Each row comes from the steps of one path. Every step used is in the known rows, and no mark comes twice. Write the path behind each row, first mark first.
Known rows:
U-C-D-X-Q-J-B: [ -72  -11   56   15   16  -57  -11  -78   51   -1  -74   -9   12   44
 -120  -94   69  -12  -19  -48 -142  -32 -152  -21  -40   22   37   53
   48  225   -8  -53  -26   67  -63 -117   33  284  -12    0   39  163
  -72 -119   24   19  -98  -74   91   12  221  -14  101   -3 -182  -32
 -160   72   77]
F-E-Q-J-B: [  25   56   38  -47  -72  -68  -65  -45   46   56  -87   -6  -55  -14
 -124 -113  -29   67    9  -46 -227  -42 -112  -40  -66   53  -56   27
 -238  111   62  -52 -105   54    7 -103   73  211 -238   46   17  199
 -149 -361  -97   77  -96  -16   45  -30  143  -30    9  -31 -187  -42
 -305  -22   54]
J-B-D-X-Q-E-U: [ 200   28  -26  -43   67   23 -256   96 -100   80  -50   97  -84  -19
   -3   71  168  -97   -8  -52  344  -99  -21  -31 -118   12    6   16
  294  -30   49   79 -168   16   67  222  -36   69   78   42  170 -195
 -146   42 -166 -119  -57   76  -41  -36  -92  -18  -54   38 -127   53
  -10   99  -13]
P-Q-E-U-C: [ 196  -67   27  144   92 -128   76   -7   40   26  177   10  -44  -32
  -63  -18  163  -88   61    7  545  -62   72  -61  -80  -33  -68  -61
  401 -376 -178   -7  -85  -11   96   79  -99  126 -176   62  -74 -170
 -194 -116  -66  211  -66 -112   14 -131   39  -15  194  -93  -14  105
  -90  106  -19]
W-X-Q-E-U-F-G: [-170   15 -145  122   25  130   -6   10    8  171  -35  -54   23  -29
   58   43 -264   16  -19   59   80  -12   -6   -2    6  114 -138   15
  112  228  -92   43 -109   -4  119  232 -104  430   54 -130   22   -1
  -20  158 -120  -16   82    4    4   19   18  -12 -185   62  202  144
   14  -29   43]
B-J-P-Q: [  58   58  229  -66  -84  209 -165  -16  -58  -60  160  -48  -89 -156
 -165  -22  -56 -139   14  181   33  133  173    6   18  -30  -25  -59
 -286 -266   50   29   70  -86    4   99 -152   75  143  -13 -137  -37
   52 -189 -110   94    3  100   25   61 -204   78   18  -93   28  -47
 -144 -161 -126]
F-G-W-E-X: [-104  -51 -106   17 -113    8  -82  -14  302   64 -141  -53   95  -46
  -34 -171  178  118   68  -93  194  -60 -101  -53 -136 -128  -54   -9
 -127  -31  121   45   47  -48   72   27   52  -15 -125  -26  -66  563
   88 -241  -14  272 -190   60 -114   -8 -252  -70  -15  -89  106  -80
  127  -27  -12]
W-E-Q-U-F-G-J-B: [  -7  -33 -152  131  -99   84  -31  -51  265  -58 -149   20  -11 -183
   19 -197 -237   16    2  -18  -88 -118 -112  -49  -54  -55   91   21
  -57  125 -195  -94  -59   39   83  130   95  458 -140  -32  -19  215
  -69 -248  -37   93  -28  -36  126  -15  109  -28  -70  -25 -103  -33
 -162   15   52]
W-D-X-Q-J-B: [ -70  -65   84  -49   -4    9 -152  -59   17   31  -89    1  -13   37
 -139 -105  -54    5  -41  -71 -253    4 -121  -15  -16    8    5   59
  -74  278   32  -28   -6   48  -41 -125   31  266   62    7   52  193
  -36 -192   26   -2  -54    5   57   41  159  -15   33    0 -212  -40
 -194   43   64]
U-C-D-X-Q-E-B: [  88  -49  -52   23   77  -26 -206   35  112  -82 -127   77  -46   21
  -18  -15   71  -76  -11  -80   82 -208  -26    6 -127   80   76  143
  142  -70  -24   30  -38   45  -25    5  139   -6 -115   39  102  271
  -59 -104  132   20  -15  -34    7  -84  125  -46  -31   61  -53   71
 -217  183   70]
C-D-X-Q-E-U-F-G-P: [-397  -13  -46  -55   19  135   35   39   44  109  138   48  -26  -67
  108  187 -112  -83  -14  -49   95   53   40  113   72   45 -192   57
 -124  171  -57   25   33   87   47   39   34  275  133  -79  100 -260
   92  204  -28  -99   91  -28  -44   51   59   -1 -202  110  144   35
  402 -167  -64]
C-D-X-Q-U: [ 446 -162  -49 -113   12  -41  -30   39 -195    0 -100   24    2 -118
   -5  135 -181   -9   34  -71 -122  105   49   35  126   12  -30  -20
   99  -91  128    9  -21    5   16   51  -31 -133   68  -25  102 -156
   37  139   38  -26  135  134   28  -48 -171   -9   56  -68  109  -81
   43 -131  -24]
Q-E-U-C-D-X: [  14   22   52   47   68  -60   30   -2    4   53   69  -25   12  230
   16   28  259  173   26  -84  310  -56  -61   17 -107   39  -42    1
  297   70  -26   33   16   71  -56  -72  -54  -39  185   34  -41  -62
  -19  264   34   29 -253 -114   12  -26   26  -15  128   46    2   32
  117   74  -18]
Q-J-P-D: [  62  109  168  -89   45  -59 -197  -75 -193   -4   81  -33 -147   24
   25  -36 -157 -157  -22  135 -229   50  -11  -11 -196 -141   64  -68
 -290  -11  168   71  -30  -41  -38 -142  -66 -152 -139  169 -182  -26
   15   74    6   80  211  -54  -76  195  -29  118   30   66  -64   22
 -154  -36    3]
G-U-F-X-D: [  49   -7  -29   65  -46 -179   66  -20  -22   92 -137   -3  -32  124
   -1  -11 -108  -72    6 -109   24   17   35   28   83 -123 -108  -52
  142  171  115  -30    9  -29    7   17  -59   36 -243 -104   71  107
  -35  121  -70   55   13   53   29  117  302   25  -48  -38  137   83
   86   36  -33]
Q-E-B-D: [  87  143   22  -30   22  -49 -145   42   91   -7 -277   60 -112  136
  -11   65  280   44   17   59 -294 -166  -24  -46 -447 -127  117  -36
  -81  114  -65  102 -113  -43  -35  -18  256  -19 -235   55   76  232
    0 -323   64  -83   96  -95  -26   68   -7    8  -32   88 -110  128
 -147  222   43]
D-X-Q-J: [ -72  -78   72 -209   93   17 -106  106 -224   71    3  -64   62   19
 -157  -92 -249  -32  -40  115 -179  115   19   19   57   52  -84   93
 -132  -57  145  -24   18   56  -16 -335 -151   42  121    1   -4  -12
  -37   11  -36  -96 -105  106  -90  -13  118  -26   82   -1  -45  -13
   19 -145   47]
W-X-Q-J-B: [ -67  -42   52  -34  -22  -61 -132  -73   12   71 -100    9  -17  -12
 -131  -94 -100  -40  -23  -53 -267  -33 -124  -17  -91  -17    0   76
  -87  263   60  -34  -47   55  -24  -61   48  224   -7   -6   49  231
  -78 -263  -61   36  -21   36   59   31  124  -23  -51    0 -160    4
 -286   29   83]
C-D-X-Q: [  45  -75   76 -174   12  -16 -190   40 -231   34  -85  -58   69   76
 -148   70  239  -13    2   57 -105   70   78   53   67  113   65   68
  189   43  215   42   49   38  -76   31 -215   51  260 -125   66 -120
   36  230   36 -128   14  133   29   48  -64  -14  -54  -26   72  -16
  142  -80  -57]
Q-U-C-D: [ 245   -8  -24    9  -16 -265  306 -107   42    8 -132  -20  -27   85
   21  112  191   68  106  -21  -38  -98   16   -3 -118 -142  -44 -130
  372   41  -40  -47  -37  -39  -31  -66   66   66 -246    6  -77   -7
    0  -75   64  209  -39 -159  109    8   31    3  134  -61   69   33
  -43   77   20]
E-B-D-X-Q: [  63  -51   92 -119   57   73 -261   70 -140    3 -112  -20   60   72
 -152   27  267    2  -23   63 -172   69   72   21  -74   86  159   71
    1  -32  112  102   33   28  -77   47 -134   14  225 -115  112  -22
   52  113   94 -227  120  102  -12   39  -90   -5  -48    2    0   30
   94    7  -39]
G-F-U-C-D-X-Q-E-B: [ 131 -180 -103   35   45   54  -45   29  116  -83 -155   98  -48  -39
   55   15  171  -52  -26  -64   85 -214  -23    6    2   44   87  148
  171  -81    0  -20  -54   27    3  -23   95 -104  -93   77   85  167
  -15  -30  154    9  -25  -47    3  -94  121  -61  -75  104  -59   33
 -246  206   81]
P-Q-X-D-C: [ 109   44   55 -142  -25 -233   -6  -44   21  111   80  -46   -8  177
 -100  -53  591   73    6  -74  141  135   93   -9   32   87  -26  -40
  190  -81  124  -72  -19  -44  -52  127   25  -23  -98   -1  -65   86
  -12 -159    1  -48  -38   47   37   49   68   23   91    9   63   45
  100 -198  -44]
U-F-E-X-Q-J-P-C-D: [ -68  151  -39  -73  -44 -188  250 -108   18  -98  -47  -16  -21    7
  -91    4    7 -141   30    7  170  -86  -72  -13   42  -42   47  -24
  151  165   40  -73   81  -92  -55   17  -72   74 -183   22  -93    2
   55    9  -39  -20 -147  -88   84   25 -149   54   69   53   34    6
  138   24   21]
F-G-W-E: [-107  -28  -56   89  -53  -53  107   27  293   92 -130  -71   65  -58
   69  -74   54   -8   66   40   23  -89   16  -49 -159 -135  -89  -34
  -46   48   86  -13  -12   -8   73  -45   69 -153 -263  -32  112  392
  -17 -285 -120  357  -71   25 -110   42  -77  -55  -15 -167   82  -53
  251   -1  -43]
B-D-X-Q-E-U-F-G-P: [-395   10  -16  -36   39  163   -2   67   42  107  153   50  -24  -67
   92  183  -92  -70  -25  -17   46   95   49   92    2   29 -145   34
 -202  127 -126   56   28   76   55   52   42  243  143  -78  107 -294
   90  167  -11 -157  174  -36  -66   55   30    9 -173  106  109   60
  418 -136  -76]
C-D-X-Q-U-F-E-B-J: [ 127   39 -145   96  -69  160  -72  101  216 -102  -21  114   56  -58
   28  -72 -381  245   -3  -63 -263 -147   78  -20   10  -69   25   83
 -188 -177  -16  -53  -24  -25   52  -28  192 -328   44   15   25  225
   46 -215   11   77   -5   68   24  -65    8   -6 -152  -12   -3   66
 -102  -36    0]
C-D-X-Q-E-B-J-P-G: [-355   32  -45   10   28  242    1  -50   47 -185   89   20  -37  -63
   38   71   39 -189   16  119  437  -56   21   17  -86   29  -39   26
 -165  156    8   41   -7  -51  -23   28   66   25  122   40  -54   -5
  -39  115   59  -51 -141  -41  -29   -9   -8   53 -139  -61  -27  -90
 -115   92   59]
F-X-D-C: [  24   60   39 -105  -21 -245   71  -82    7  155  -97  -19   15  210
   -6  -72  457  139   19 -125  189   61   64  -29 -121   74  -34  -59
  257   80   72  -72    9  -32  -26   73   85  -96 -174  -56  -13  100
  -35  -49    3  -20  -91   23    2   76  181  -16   62  -52   55   48
  121 -136  -48]
X-Q-J-P-G-U-F-E: [-195   37 -124  116 -119 -163  254   96 -180  -27  193   34   46  -77
  109   11 -327  -41  -50    9  -37  -71    4   14  412   67 -236    3
 -191 -134   65  -75  -12  -32   65  -13   -1 -211 -259   56   71 -330
  -88 -103 -243  157  -29  151  -27  -85   62   26  -27   63  118   -6
   92  -20  -29]
E-B-J-P-G-U: [-188  -69 -109  112  -54  203  212  -84   59  -84  134   94  -43 -104
   84   38  -67 -180   10   23  338  -67   19   50  -12 -201 -228  -33
  -68  -24  140   45  -64  -39   23  -20   87   15  -58   93   10  -65
  -73 -109  -93   43 -129   51 -121   19  102   35 -409  -59   30  -93
 -148   72   55]
U-C-D-X-Q-E: [  56   -8   -4 -100   61 -155 -204  116 -189  -30   66  -26  -10   26
  -59  113   32 -112  -16   34  135  -15   22   30   66  146   23   76
  471  -59  -31   -2  -24   51   -1   45 -107  -30   99   34   39 -235
 -152  194   10   25   41   56   40  -82   86  -55   99  -11  -20   43
  -25   71  -39]
D-X-Q-U-F: [ 101 -147  -17   95  -64  -80 -112   89 -174  -60   53   23   -2 -145
  -57   45 -454  -42   10  -64 -128  109   40   -4  298    1  -91    5
 -265  -83 -162  -16   56   24  102  117  -80  115   63  -35   56 -159
    8  203    3  125  250  125    4   -6 -130   33  179   -7  216  -40
  107 -194  -68]
Q-U-F-G: [ -74  -36 -142  176  -24  101  154  -17   23  121  -95  -54   15  -87
   82   64 -326   90   29   49 -155   63  -21  -29   15   68 -195  -52
 -133  229 -139    9  -90  -26  126  129   41  367 -122  -98    8   65
   43   55    3   91  169  -56   -2   39   62   25  -33   -9  286   34
   54 -131   44]
U-C-D-X-Q-E-B-J-P-G: [-360   19  -41   74   59  206   83  -72  102 -209  156    9  -13  -59
   38   50   63 -191   20  111  533  -54   27    7  -81   26  -15   12
  -62   76  -97   28   11  -50  -22   22   41   45   93   40  -94  -40
  -63  128  105   -6 -131 -106   -8  -46   37   49  -57  -87  -37  -66
 -123  145   62]
E-U-F-X-Q-J-B-D: [ -28  164   42   35  -20  -14  -80  -10   30   14 -282   26  -45   93
  -85  -29  119    1  -22   59 -268  -20  -80  -58 -234 -141  132  -81
 -138  293  -69   55  -75  -25  -24   25   63  341  -65  -49   70  145
   20 -125  -58 -189   71  -82   70  112    5   23   56   67 -187   77
  -12  148   38]
J-P-C-D-X-Q-U: [ 406 -122  -19  -79   42  -21   53  -11 -141  -66   -5   43  -17 -193
  -13  125 -244 -134   28  -88  118  130   32   18  113   15   26  -28
  114  -87   33    5   35  -22    8  131  -73 -159   74   -2   80 -220
   47  196   66  -71  144   75   24  -54 -242   32  107  -82   90  -99
   89  -99  -28]
P-G-F-X: [-278 -188  -72  209 -130   23   89 -109    8  -23 -259  -17   -3  -21
   42  -31  134   90   41  122  178  -13   91   -4   49  -42  -87   21
 -220  330  134  -30   76  -32   68  -81  -65  210  -25  -65 -131  295
  125  123   49    6  -99  -65   38   -2   25  -39 -154  -16  126  -77
   62   43   53]
U-F-G-W-J-P-D: [ -40  116  139   17    7  -12 -129  -96    5  -66   68  -74  -97  -25
   91  -54 -162 -142  -15  181 -154   80    3  -16 -244 -209  113  -89
 -273    8   75  104   16  -55   -2    4 -105 -124 -194   92 -123   85
  105  107  -14  180  302  -96  -52  234  -99   90  -18   45   -1   -3
  -66    5  -11]
P-G-X-D-C: [-140   33   19  -94   -7 -189  154 -131   66  147   33  -52   12  244
    8  -39  656  138   26  -69  245   20   26  -27  -79   57  -46  -71
  151   13  108 -101  -17  -17  -74  -58   94 -244 -112   11 -103   18
  -39   -3   30  -60 -192   -5  -10   31   76  -25  -55   -6   28    4
  121 -114   -3]
W-U-C-D-X-Q-J: [  28  -73   70 -154   86   39   80   56 -139   68   43  -65   80   38
  -33  -88 -252  -67  -33   65 -109   56  -13   21   95  -24  -30   49
   42  -90  123  -46   40   54  -44 -377 -196  -13   91   -5  -26 -121
  -38   95  -13  -44 -166   -4  -44  -27  151  -23   69   -1  -83   -7
  -11  -63   63]
D-X-Q-U-F-E: [ 125  -26 -106  135 -112 -228   88  144 -175   13  101   40   61  -60
   89   39 -323  167  -10 -103 -206  -30   16  -21  362  144 -144   19
 -183 -179    3  -69   -2   -3   92   83   41 -378 -190   19  106 -250
  -29  -48 -136  193   99  154   29 -122  -88    9  155   41  190   17
  160 -110  -81]
J-D-X-Q-U-F-E-B: [ 171  -38 -102  172  -47  -22  -49   74   77  -54 -118  110   -6  -24
  112  -37 -172  127   -4 -160 -326 -219  -48  -13  140  102    0  100
 -313 -167   19   13  -22   12   28   47  245 -278 -265   28  172  248
   40 -263   10   91    7   42  -10 -111   -8  -11   -4  102   49   18
 -146   88   37]
W-E-U-F-G-B-J: [-122    8  -38  176  -75  315    3  128  244   26   -9   66   11 -149
   73  -74 -260   76    4  142  -72 -123   43  -59  -96 -256   93   -4
 -166   52 -133 -131  -66   -7  122  -21  111  210   81  -50 -118  328
   34 -380  -64   57   66   20   18    2  137  -24 -227  -87   38   87
  -18  -41   33]
B-D-X-Q-J-P: [-213   95  239 -189   49   72  -62   61 -193   33  100   -5  -26  -94
   -4   -8 -172 -167  -64   74   16  128   29    8  -92    1    0  -21
 -338  -13 -108   81  116  -18  -58  -69 -131  -37  234  -11   13 -213
   81   76   19  -90   36   59 -148   97  -61   82  182   22  -70  -57
    1   -4  -31]
W-E-Q-U-F-G-P-C-D-X: [ -65   35  -31   22   24   91  171  -50  108  -46   99  -52   11   98
  -18   25  -52   60   29  -91  249   44  -56   61   46   62   11    9
  -30  176    8  -18   92   82  -43  -62 -108  110   96  -15  -55   19
   70  332   54 -112 -135 -145   48  -32 -126    7   41   26   68  -34
  370 -145  -33]
J-B-D-X-Q-U: [ 437 -126  -22  -46   14    2  -76   32 -134  -21 -101   48   -8 -126
  -19  115 -121    4   15  -88 -182  126   -2    4   46   -2   47  -34
   16  -46   36   37  -42    8   13  116   25  -92   67  -21  141 -134
   22   68   54  -79  218  100   41  -38 -170    2   84  -64   19  -71
   -1  -59  -23]
B-J-D-X: [ -15   45  128   45  -16  176 -141   62  -24   54   70  -45   21  180
    3   16   49  302   53   12 -315   17  -15   11  -80   -4    7    9
  -74    7  -15   86   43   53  -26  -97   14 -217  340   24  -58   59
   42   42   27   16 -175  -37  -74   30   15   -9   -5  -47  -52  -52
  -70  -15  -46]
W-G-F-E-B-J-P-D-X-Q: [  28  -69    0  -11   14  147 -230   35  -98  -93  103  -30   40  -55
    1  -30   -2   -1  -82   83 -142   43   54   49  175  112  187  116
  -66  -72  198   40   71   -7  -56    1 -205 -198  258  -58  -37  -56
  114  151   65 -109  161   78    8   11 -145   34 -146   68  -24  -27
   53   64  -35]

Write each row's path:
[-133  157  -44   10  -59   80  -47  -13  130   35   -9  -22   29  108
   81  -37  230  230    2   21 -233  -58   27  -27    9  116   93  -15
  120 -110 -150  -37  -18   -4    7   96  171  -68  119   10 -104  126
   32  -88   25  -78  -73  -35    2  -22   28  -74 -110   33  -88    5
 -129  -62    1] | U-F-G-X-Q-E-B-J-D-C
[ -33  107   38  -90  -31  -90   14  -10 -105   85  -87  -29   13  125
   25  -80  194  113   15    4 -100   21   23  -23   77   87   -9  -55
   99  -76  -34  -31    7   -7   23   23   56  125  -14    0  -46   34
   -8  -77 -106  -83 -173   -1  -39   10   37  -50  110   22  -89  -29
  -20 -126   -3] | E-U-F-X-Q-J-D-C
[ 409 -142  -34  -42   49  104    8   71 -114   19 -137   20    7 -148
   51  143 -146    5   -1    9 -195  141    4   19   74  -12   79  -43
   37  -12   28    5  -47    5   18   62   27   16   70  -65   86  -70
   84   50   71 -171  261   89   50  -54 -112  -26    2  -41  102  -35
   43  -49   15] | F-G-B-D-X-Q-U
[-119  109   58   89   98  -26  199  -53   83 -154  175   37  -27  -98
 -118  -94 -232 -235  -29    1  356   22  -60  -71  -55   25  120   41
 -160   -4 -195  -32  123  -51  -23   20  -76 -111 -113   77  -14  -56
    1   -4   38 -155    2 -134  -31  -41 -127   96  174   29  -44   27
  167   51   28] | U-F-E-B-D-X-Q-J-P-C
[ -50  -25   -9 -130   34 -141 -261   50  -67  -10   81  -25  -50 -102
  -26  140 -161 -226  -12   52  200   23   38   40    6   46  -65   67
  272   25  -16   38   -4    2   29  128  -50 -167  115   40   53 -144
 -151   90 -105   96   94  155  -19  -43 -114  -69 -127  -38    0   25
 -188  119  -36] | J-P-G-W-X-Q-E
[ -39  -44  -87   62   78   76  -67  -12  118 -154  -15   99  -59  -37
   63   14   35 -212  -36  -77  326 -199  -49   42  -41   53   20  112
  132  -56  -18   49  -32   26  -40   32  130   21  -89   72  102  138
  -69   -2   99  -26  -69  -35  -19  -90  130  -23 -125   67  -67    8
 -231  247   89] | J-P-G-U-C-D-X-Q-E-B
[-163   60  192 -136   79   44   57   16 -125   33  148   13  -16 -105
   33  -33 -155 -193  -48   10  305   56   25   11  -24   -4  -36  -24
 -119  -96 -121   47  104   -9  -42  -45 -175   28  206   -7   -5 -243
   49  143   -4  -21  -89    6 -121   42  -29   70  200   12  -70  -48
   -1   31  -12] | E-U-C-D-X-Q-J-P
[-169  -23 -142   38  -18  220  153  -41    7 -143  144   74  -27  -55
  101   87  -68 -212  -34   21  387  -71  -11   99  108 -110 -159    6
  152   15  173   41  -51  -10  -28  -11   27    4   86   92   39 -166
  -77  119  -90  -70 -170   71  -64  -14  104    7 -403    0  -24  -92
 -104  123   47] | C-D-X-Q-E-B-J-P-G-U
[ -52  -25    6 -126   71   98  -39  -11  -79  -37  -24  -63   87  -36
 -101  -11   64 -105  -28  113  141   79   44   38   35  117  147   78
  303   51   52    5   98    5  -70   98 -250  140  296 -130    3 -171
   65  297   59 -244  -30   50   54   31  -60    7  -95   -6   45   -2
  197  -23  -22] | F-G-J-P-C-D-X-Q
[ 138   68  -75  143 -104 -124   17  129 -139  -59  211   52   32  -97
  133   13 -480  138  -42  -65 -232   -6   36  -19  330   80  -46   -8
 -257 -238  -23  -52   13  -33   80  103   19 -498  -97   69   22 -290
    7   48 -115  179  201  131   29  -71 -124   56  122   51  117   27
  102  -97 -102] | B-J-P-D-X-Q-U-F-E
[ -71 -171    9  -63   15  183  112   -5  -98  -86   64  -33   95  -51
  -36   81  272  -43  -16  113  175   80  105   44  206   54  102   43
  214  -47   64  -20   69  -12  -46   20 -271  -46  360  -71  -42 -302
   62  375  117 -122  -12   31   35   -6  -40   -1  -61  -48   13  -67
   68   22  -36] | B-J-P-G-F-U-C-D-X-Q
[ 334 -137    4  132   71  -54  161    3   30  -65  158  -10   67  -93
  -17   35 -120   66   71  -30    4   76   90  -26   64  -46   54  -74
  313 -393 -259  -15   16   -1   53   10  -54 -119   14   -4  -71 -182
  -56    1  139  167  146  -95   45 -136   33  -20  236 -193    4    7
 -115   56  -24] | B-J-D-X-Q-U-C
[-114  165   19  -30  -68 -121   57  -66   20   19 -106   10   33  161
  -37  -90  372  115  -53  -34  -62   74  -34  -33  -78    5   77  -80
   82  143  -85  -33    1   -7  -45   78  117  224  -13  -18    1   31
    6  -67  -40 -187   13  -14   51   80   56  -25   34   69 -122   27
   95  -60  -18] | G-U-F-X-Q-J-B-D-C
[ 316 -164  -14  181   74  -12  188   13   89  -83  142  -26   43 -137
   32   42 -115  -11   49   10   24   69   10  -14   91  -81  126  -71
  305 -250 -254  -55   30    3   30  -37  -21   34   20  -58 -125  -28
   -5 -163  147  128  178 -136   94 -155   27  -27  202 -168   -5  -14
 -113  178   23] | W-G-B-J-D-X-Q-U-C
[-235   82   63 -137   19 -144  192 -118   56  134   98  -46    0  194
   50  -71  476   70  -13  -62  292   49    4  -20  -58   55  -61  -77
   19   -3   39  -99   23  -22  -88 -125   78 -258  -62   36 -116  -30
  -14   25   20  -86 -229  -10  -57   37   90   -3   21   28  -30  -23
   96 -104   14] | Q-J-P-G-X-D-C
[-139  121  -19 -102  -51  -60   81  -21  111   61  -65 -105   79  101
   38 -117  250  175   18   13 -204   29  -58  -23  108   69   -6  -56
   78  -71  -67  -41   37  -25   10  -25  111   72  -79    5  -61  213
   26 -170  -80   43 -192   -8  -70    9  -19  -90  100   -2  -61  -79
   32 -115   -7] | U-F-G-W-E-X-Q-J-D-C
[-112  197   11  -85  -87 -185   24  -36   38   27  -63   -4   56  170
  -55 -109  499  241  -39  -64 -131   20  -83  -69  -60   88  100  -62
   -5   55 -104  -51   -8  -38  -40   91  174   76  -94   11  -35   35
    8 -217  -28 -116  -28   -1   47   25  -55  -23  146  101 -116   34
   83  -77  -26] | U-F-E-X-Q-J-B-D-C
[  -8  150  118  -24   10   50  -86   37    7   53   -2  -53   17  239
  -71  -43  236  298  -25  -29 -189   61 -110   -7 -163   86   66  -11
 -212  144    5   72   -8   74  -95 -131    0  -53  136   18    4   32
    3   35    6 -172 -121  -68    9    4  -26  -10   96   71 -152   12
   38   39  -26] | F-E-Q-J-B-D-X
[-120   -2  119   67   59   67  219  -82  172   19  131  -75   53  156
  114  -13   96   88   23  -55  301   43 -108   20  -52  -68  -93  -31
   19  113  -27   32  125   49 -103 -255  -55 -196  212   35  -54  -57
   40  318   58   90 -329 -171  -44   25    1    1   61    0   -8  -90
  100   96    5] | Q-J-P-G-W-U-C-D-X
[ 137  111  -54   74  -41  -59   -3   43  106  -16 -243   68  -18   80
   53   35  151  138  -11    3 -434 -143   -1  -40 -165  -89  153  -54
 -291  -58  -16   52  -54  -48  -45  -12  205 -254 -207   -8   81  151
  124 -229   48 -134  151  -25   37   -8 -182    3  -45  137  -38  107
    8  172   25] | G-X-Q-U-F-E-B-D
[ 112   49   24  -75  -87   17   32   78 -165   66  -77  -57    1   17
  102    1 -233    9   34   53 -665  -94  -86    8  264  -55    0  -33
  -84 -135  105   14   -5  -28   18 -175  -21 -101 -137   31  -14  -46
   -2 -206 -137   76 -156    9  -54  -21   38  -32   12   22 -112  -70
 -262   44   41] | W-U-F-E-X-Q-J-D
[  63  -27  -24  -35   40    2 -148 -103  -57   27  117  -20  -96   -4
   66  116 -271  -87  -13   45 -386  111   38   93  -24 -114   39  -20
 -175   68  195   53  -31   29    7  -28  -22  -14  -84   47 -122  -94
   89  215   22  -24  443  -47   44  143  -81   49 -265  106   97  117
   86 -158  -31] | W-X-Q-U-F-G-P-D
[ 330 -122   16  160  113    1   69  -41  104 -134  202   42   27 -145
   13  -36 -207  -31   15  -70  172   69   78  -30  -20  -63  130  -43
  131 -419 -244   12   34   -7   28   37  -43 -176   -5   40  -88 -100
  -16   89  213  137  261 -108   28  -99   -8   32  206 -122   -8   35
 -136   75  -10] | E-B-J-P-D-X-Q-U-C
